Below are the code and all the weights of a small trained network. Each question names an input and a class and asks about switching units off, where a switched-off unit gives its printed mean instead of its output.

import numpy as np


def w(rows, s, z=0):
    codes = np.array(rows[::2]) - 128.0
    scale = np.full(codes.shape[1], s)
    scale[-1] = z or s
    return codes * scale


def norm(h):
    return h / np.sqrt((h * h).mean(-1, keepdims=True) + 1e-5)


def f(y):
    return y / 2 * (1 + np.tanh(0.7978845608 * (y + 0.044715 * y**3)))


def log_softmax(a):
    a = a - a.max(-1, keepdims=True)
    return a - np.log(np.exp(a).sum(-1, keepdims=True))


def net(x, mask):
    res = np.array(x, float).reshape(1, 5) / 4 @ E
    u = 0
    for l in range(2):
        y = f(norm(res) @ A[l][:, :-1].T + A[l][:, -1])
        res = res + np.where(mask[u : u + 6], y, B[l][:, -1]) @ B[l][:, :-1]
        u += 6
    return log_softmax(norm(res)[-1] @ U[:, :-1].T + U[:, -1])


A, B = {}, {}
E = w([
[136,20,169,87,124,162,224],'x0',
[138,134,237,144,185,35,25],'x1',
[55,182,113,128,175,254,137],'x2',
[133,130,126,122,133,127,127],'x3',
[136,129,119,109,134,126,127],'x4',
],0.0066)
A[0] = w([
[91,155,46,156,75,194,126,18],'L0N1',
[164,50,47,125,91,112,101,61],'L0N2',
[52,78,182,104,169,235,133,4],'L0N3',
[83,87,137,122,118,135,254,76],'L0N4',
[97,54,209,85,179,159,125,111],'L0N5',
[46,168,147,90,201,192,129,243],'L0N6',
],0.0082,0.003)
B[0] = w([
[64,169,37,15,42,114,172,197],'L0N1',
[124,203,133,216,116,208,129,172],'L0N2',
[200,131,47,117,130,2,138,208],'L0N3',
[210,130,179,146,190,181,165,232],'L0N4',
[203,37,45,173,70,25,71,192],'L0N5',
[19,35,130,185,197,178,100,254],'L0N6',
],0.0077,0.0054)
A[1] = w([
[189,224,103,154,2,134,149,54],'L1N1',
[228,101,207,148,130,220,157,2],'L1N2',
[197,133,128,99,71,184,199,94],'L1N3',
[168,175,159,101,145,57,114,106],'L1N4',
[157,213,72,123,28,143,124,87],'L1N5',
[213,117,237,115,130,104,165,177],'L1N6',
],0.0078,0.0052)
B[1] = w([
[188,185,83,155,140,177,1,196],'L1N1',
[65,206,181,155,184,165,135,174],'L1N2',
[160,142,177,193,247,76,87,207],'L1N3',
[28,123,173,115,161,49,195,183],'L1N4',
[230,147,118,190,44,77,94,185],'L1N5',
[97,202,168,36,55,221,171,254],'L1N6',
],0.0082,0.0046)
U = w([
[234,240,81,186,45,113,91,137],'0',
[15,177,42,79,60,177,157,114],'1',
[200,245,218,161,163,185,203,210],'2',
[136,40,80,128,196,183,254,14],'3',
[74,200,231,99,110,9,118,196],'4',
[21,122,196,196,234,118,69,31],'5',
[117,90,220,53,55,71,202,252],'6',
[125,55,99,174,167,23,116,145],'7',
],0.0095,0.0021)

Each question gives the input, the list of numbers given to net, and the class t.
The units are the neurons (one row each of A and B). Each row of codes is followed by its name. A weight is (code - 128) times the scale printed after its matrix; where a second scale follows, it is the last column's (A, B and U).
mask holds one flag per neuron, layer by layer. A switched-off neuron (its flag False) gives its mean, the last column of its row in B, instead of its output. The means were averaged over made-up inputs and are rounded, as every weight is.
A unit's drop is (log p(t) with every unit on - log p(t) with that unit switched off) / (log p(t) with every unit on - log p(t) with every unit switched off).
The circuit of an input: a set's keep is (log p(t) with only the set's units on - log p(t) with every unit switched off) / (log p(t) with every unit on - log p(t) with every unit switched off). Starting from all 12 units, units are removed one at a time, each time the one whose removal leaves the highest keep (on an exact tie, the one counted first), for as long as the keep stays at least 0.8.
circuit, biggest first: the units of the circuit, biggest drop first
unit that matters most: the unit with the biggest drop
k most important neurons: the k neurons with the biggest drops, biggest first
k most important neurons of layer l: the k neurons of layer l with the biggest drops, biggest first
drop of u: that unit's drop, to one decimal
input [-4,1,-6,-2,8], class 4: 2 most important neurons => (L1N4, L0N1)
input [4,7,-5,2,7], class 6: circuit, biggest first => (L1N6, L1N3)
input [5,8,6,-8,-1], class 7: 2 most important neurons => (L0N5, L0N3)
input [3,-7,-1,1,-1], class 2: 2 most important neurons => (L0N4, L0N6)
input [4,5,-3,3,-2], class 6: unit that matters most => L0N6
input [-7,-2,2,-6,-2], class 1: 2 most important neurons => (L0N6, L0N3)
input [8,6,2,-8,5], class 7: 2 most important neurons of layer 0 => (L0N5, L0N3)
input [1,2,-8,8,8], class 6: 3 most important neurons of layer 1 => (L1N6, L1N3, L1N2)
input [-7,-2,3,-3,-6], class 1: 2 most important neurons => (L0N1, L0N6)
input [-8,-2,3,2,5], class 1: circuit, biggest first => (L0N1, L1N3)
input [7,0,-2,4,-3], class 2: circuit, biggest first => (L0N4, L1N2)
input [5,6,-3,6,-8], class 6: 2 most important neurons of layer 0 => (L0N6, L0N3)
input [-8,2,-6,-1,5], class 4: 3 most important neurons of layer 0 => (L0N1, L0N5, L0N6)
input [1,1,-2,-2,6], class 6: unit that matters most => L0N1
input [1,1,-4,-4,-5], class 6: 2 most important neurons of layer 0 => (L0N1, L0N4)
input [6,6,-2,4,-6], class 6: 2 most important neurons of layer 0 => (L0N6, L0N3)
input [1,6,5,0,-4], class 7: 2 most important neurons of layer 0 => (L0N5, L0N3)
input [3,7,-7,-6,8], class 6: 2 most important neurons => (L1N6, L1N3)
input [5,8,-4,-3,-3], class 6: 3 most important neurons => (L1N6, L0N6, L1N3)
input [2,2,-7,-5,-5], class 6: unit that matters most => L0N4
input [8,-8,-5,7,2], class 2: drop of L0N6 => 0.1
input [5,2,3,2,-2], class 7: drop of L0N5 => 0.3
input [5,-2,0,-8,8], class 2: drop of L0N4 => 0.9
input [7,1,4,-1,5], class 7: drop of L0N3 => 0.3
